Here is a tiny trained network, its code and every weight. The questions are about switching its units off for an input and a class, where a switched-off unit gives its printed mean instead of its output.

import numpy as np


def w(rows, s, z=0):
    codes = np.array(rows[::2]) - 128.0
    scale = np.full(codes.shape[1], s)
    scale[-1] = z or s
    return codes * scale


def f(y):
    return y / 2 * (1 + np.tanh(0.7978845608 * (y + 0.044715 * y**3)))


def log_softmax(a):
    a = a - a.max(-1, keepdims=True)
    return a - np.log(np.exp(a).sum(-1, keepdims=True))


def net(x, mask):
    res = np.array(x, float).reshape(1, 6) / 4 @ E
    y = f(res @ A[0][:, :-1].T + A[0][:, -1])
    res = res + np.where(mask, y, B[0][:, -1]) @ B[0][:, :-1]
    return log_softmax(res[-1] @ U[:, :-1].T + U[:, -1])


A, B = {}, {}
E = w([
[153,222,64,61,92],'x0',
[251,193,181,197,137],'x1',
[206,72,5,105,167],'x2',
[138,25,179,4,127],'x3',
[67,102,109,199,164],'x4',
[188,61,103,85,2],'x5',
],0.0061)
A[0] = w([
[142,207,155,162,109,151],'neuron 1',
[121,116,101,105,143,121],'neuron 2',
[2,144,151,191,181,158],'neuron 3',
[77,84,80,38,132,252],'neuron 4',
[182,143,109,200,82,104],'neuron 5',
[178,102,125,204,116,83],'neuron 6',
[112,80,144,51,21,233],'neuron 7',
[202,131,245,78,143,177],'neuron 8',
[192,113,71,111,154,111],'neuron 9',
],0.0095,0.0035)
B[0] = w([
[154,143,165,93,92,184],'neuron 1',
[122,150,115,115,124,139],'neuron 2',
[99,113,226,131,112,255],'neuron 3',
[179,177,117,82,104,244],'neuron 4',
[160,142,102,82,101,160],'neuron 5',
[134,150,70,102,124,146],'neuron 6',
[188,215,175,51,70,251],'neuron 7',
[103,83,245,153,146,195],'neuron 8',
[134,109,96,150,162,160],'neuron 9',
],0.012,0.0081)
U = w([
[146,124,2,130,177,68],'0',
[44,62,199,211,178,5],'1',
[171,174,158,80,66,243],'2',
],0.0098,0.0016)

Each question gives the input, the list of numbers given to net, and the class t.
The units are the neurons (one row each of A and B). Each row of codes is followed by its name. A weight is (code - 128) times the scale printed after its matrix; where a second scale follows, it is the last column's (A, B and U).
mask holds one flag per neuron, in row order. A switched-off neuron (its flag False) gives its mean, the last column of its row in B, instead of its output. The means were averaged over made-up inputs and are rounded, as every weight is.
A unit's drop is (log p(t) with every unit on - log p(t) with that unit switched off) / (log p(t) with every unit on - log p(t) with every unit switched off).
The circuit of an input: a set's keep is (log p(t) with only the set's units on - log p(t) with every unit switched off) / (log p(t) with every unit on - log p(t) with every unit switched off). Starting from all 9 units, units are removed one at a time, each time the one whose removal leaves the highest keep (on an exact tie, the one counted first), for as long as the keep stays at least 0.8.
circuit, biggest first: the units of the circuit, biggest drop first
unit that matters most: the unit with the biggest drop
top k neurons: the k neurons with the biggest drops, biggest first
drop when u is switched off: that unit's drop, to one decimal
input [-7,0,0,-3,-6,1], class 1: circuit, biggest first -> neuron 7; neuron 4
input [-5,3,-6,8,-6,-5], class 1: unit that matters most -> neuron 8
input [-7,-8,6,-8,0,0], class 1: top 2 neurons -> neuron 7; neuron 3
input [2,1,-2,-4,7,-3], class 1: top 3 neurons -> neuron 7; neuron 4; neuron 3
input [-3,2,-6,7,1,-1], class 1: top 2 neurons -> neuron 8; neuron 4
input [7,7,8,3,2,2], class 0: top 3 neurons -> neuron 9; neuron 7; neuron 3
input [6,1,2,-2,-1,0], class 0: top 2 neurons -> neuron 7; neuron 3
input [6,1,-3,0,6,-4], class 1: drop when neuron 7 is switched off -> 0.6
input [4,2,7,2,-5,-2], class 0: drop when neuron 9 is switched off -> 0.2
input [-3,-6,-1,-4,-1,-4], class 1: drop when neuron 7 is switched off -> 0.2
